Below is a small trained network, with its code and all its weights. Each question gives an input and a class and asks what happens when units are switched off, that is, made to give their printed mean instead of their output.

import numpy as np


def w(rows, s, z=0):
    codes = np.array(rows[::2]) - 128.0
    scale = np.full(codes.shape[1], s)
    scale[-1] = z or s
    return codes * scale


def norm(h):
    return h / np.sqrt((h * h).mean(-1, keepdims=True) + 1e-5)


def f(y):
    return np.maximum(y, 0)


def log_softmax(a):
    a = a - a.max(-1, keepdims=True)
    return a - np.log(np.exp(a).sum(-1, keepdims=True))


def net(x, mask):
    res = np.array(x, float).reshape(1, 7) / 4 @ E
    u = 0
    for l in range(2):
        y = f(norm(res) @ A[l][:, :-1].T + A[l][:, -1])
        res = res + np.where(mask[u : u + 4], y, B[l][:, -1]) @ B[l][:, :-1]
        u += 4
    return log_softmax(norm(res)[-1] @ U[:, :-1].T + U[:, -1])


A, B = {}, {}
E = w([
[1,241,111,112],'x0',
[128,130,127,127],'x1',
[127,131,122,124],'x2',
[71,34,101,144],'x3',
[127,128,122,127],'x4',
[131,118,147,134],'x5',
[182,225,140,108],'x6',
],0.0077)
A[0] = w([
[253,157,80,130,206],'L0N1',
[163,81,63,44,115],'L0N2',
[177,146,131,208,78],'L0N3',
[203,104,78,164,9],'L0N4',
],0.0075,0.0015)
B[0] = w([
[95,127,100,255,252],'L0N1',
[193,63,238,124,176],'L0N2',
[142,191,91,211,167],'L0N3',
[75,205,165,71,184],'L0N4',
],0.0079,0.0044)
A[1] = w([
[38,251,160,163,189],'L1N1',
[191,79,176,207,103],'L1N2',
[2,146,55,143,2],'L1N3',
[29,53,155,66,20],'L1N4',
],0.0071,0.0019)
B[1] = w([
[145,68,148,58,255],'L1N1',
[131,147,9,103,206],'L1N2',
[138,130,232,217,194],'L1N3',
[142,171,125,113,182],'L1N4',
],0.012,0.007)
U = w([
[180,133,33,132,250],'0',
[101,137,229,56,226],'1',
[105,26,79,91,15],'2',
[18,125,164,181,45],'3',
[222,250,104,163,3],'4',
[140,252,152,18,113],'5',
],0.017,0.0034)

Each question gives the input, the list of numbers given to net, and the class t.
The units are the neurons (one row each of A and B). Each row of codes is followed by its name. A weight is (code - 128) times the scale printed after its matrix; where a second scale follows, it is the last column's (A, B and U).
mask holds one flag per neuron, layer by layer. A switched-off neuron (its flag False) gives its mean, the last column of its row in B, instead of its output. The means were averaged over made-up inputs and are rounded, as every weight is.
A unit's drop is (log p(t) with every unit on - log p(t) with that unit switched off) / (log p(t) with every unit on - log p(t) with every unit switched off).
The circuit of an input: a set's keep is (log p(t) with only the set's units on - log p(t) with every unit switched off) / (log p(t) with every unit on - log p(t) with every unit switched off). Starting from all 8 units, units are removed one at a time, each time the one whose removal leaves the highest keep (on an exact tie, the one counted first), for as long as the keep stays at least 0.8.
units of the circuit, in order: the units of the circuit, biggest drop first
unit that matters most: the unit with the biggest drop
k most important neurons: the k neurons with the biggest drops, biggest first
k most important neurons of layer l: the k neurons of layer l with the biggest drops, biggest first
drop of u: that unit's drop, to one decimal
input [2,3,4,7,2,7,4], class 1: unit that matters most => L0N1
input [-1,-8,0,-1,4,3,-6], class 0: units of the circuit, in order => (L1N1; L1N2)
input [5,-3,4,2,-4,-5,6], class 1: 3 most important neurons of layer 1 => (L1N2; L1N1; L1N3)
input [-2,-1,-8,-8,-3,-1,-6], class 0: 3 most important neurons of layer 1 => (L1N3; L1N2; L1N4)
input [4,7,4,-6,3,1,-1], class 1: 2 most important neurons => (L1N1; L1N2)
input [-3,-6,-3,0,3,-1,-3], class 0: units of the circuit, in order => (L1N2; L1N1)
input [0,8,7,8,-3,-1,4], class 0: 2 most important neurons => (L0N2; L1N1)
input [0,6,-8,1,-1,6,1], class 0: 2 most important neurons => (L0N4; L1N2)
input [4,-5,5,3,-1,-7,3], class 1: units of the circuit, in order => (L1N1; L1N3)
input [0,-3,-6,-2,-5,4,-5], class 0: 2 most important neurons => (L1N1; L0N4)
input [-4,4,-7,-1,3,-1,-3], class 0: units of the circuit, in order => (L1N2; L1N1)
input [1,2,8,-8,-2,4,-6], class 1: 3 most important neurons => (L1N2; L0N2; L0N1)
input [1,-7,4,-6,-1,-1,-1], class 1: 4 most important neurons => (L1N1; L1N2; L1N4; L0N2)
input [1,-6,2,-4,-5,2,-1], class 1: units of the circuit, in order => (L1N1)
input [0,1,-6,1,2,4,7], class 0: 2 most important neurons => (L1N3; L0N1)
input [1,-2,-2,-6,-5,-6,-4], class 1: 2 most important neurons => (L1N2; L0N2)
input [1,-6,-1,2,1,-4,-4], class 3: 2 most important neurons => (L1N1; L0N4)
input [8,1,-8,1,7,-4,3], class 1: drop of L1N3 => 0.2
input [2,6,4,-4,3,-2,-5], class 1: drop of L0N1 => 0.1
input [0,3,0,3,7,1,8], class 0: drop of L1N3 => 0.5
input [3,6,2,5,-5,-5,6], class 1: drop of L1N1 => 0.1
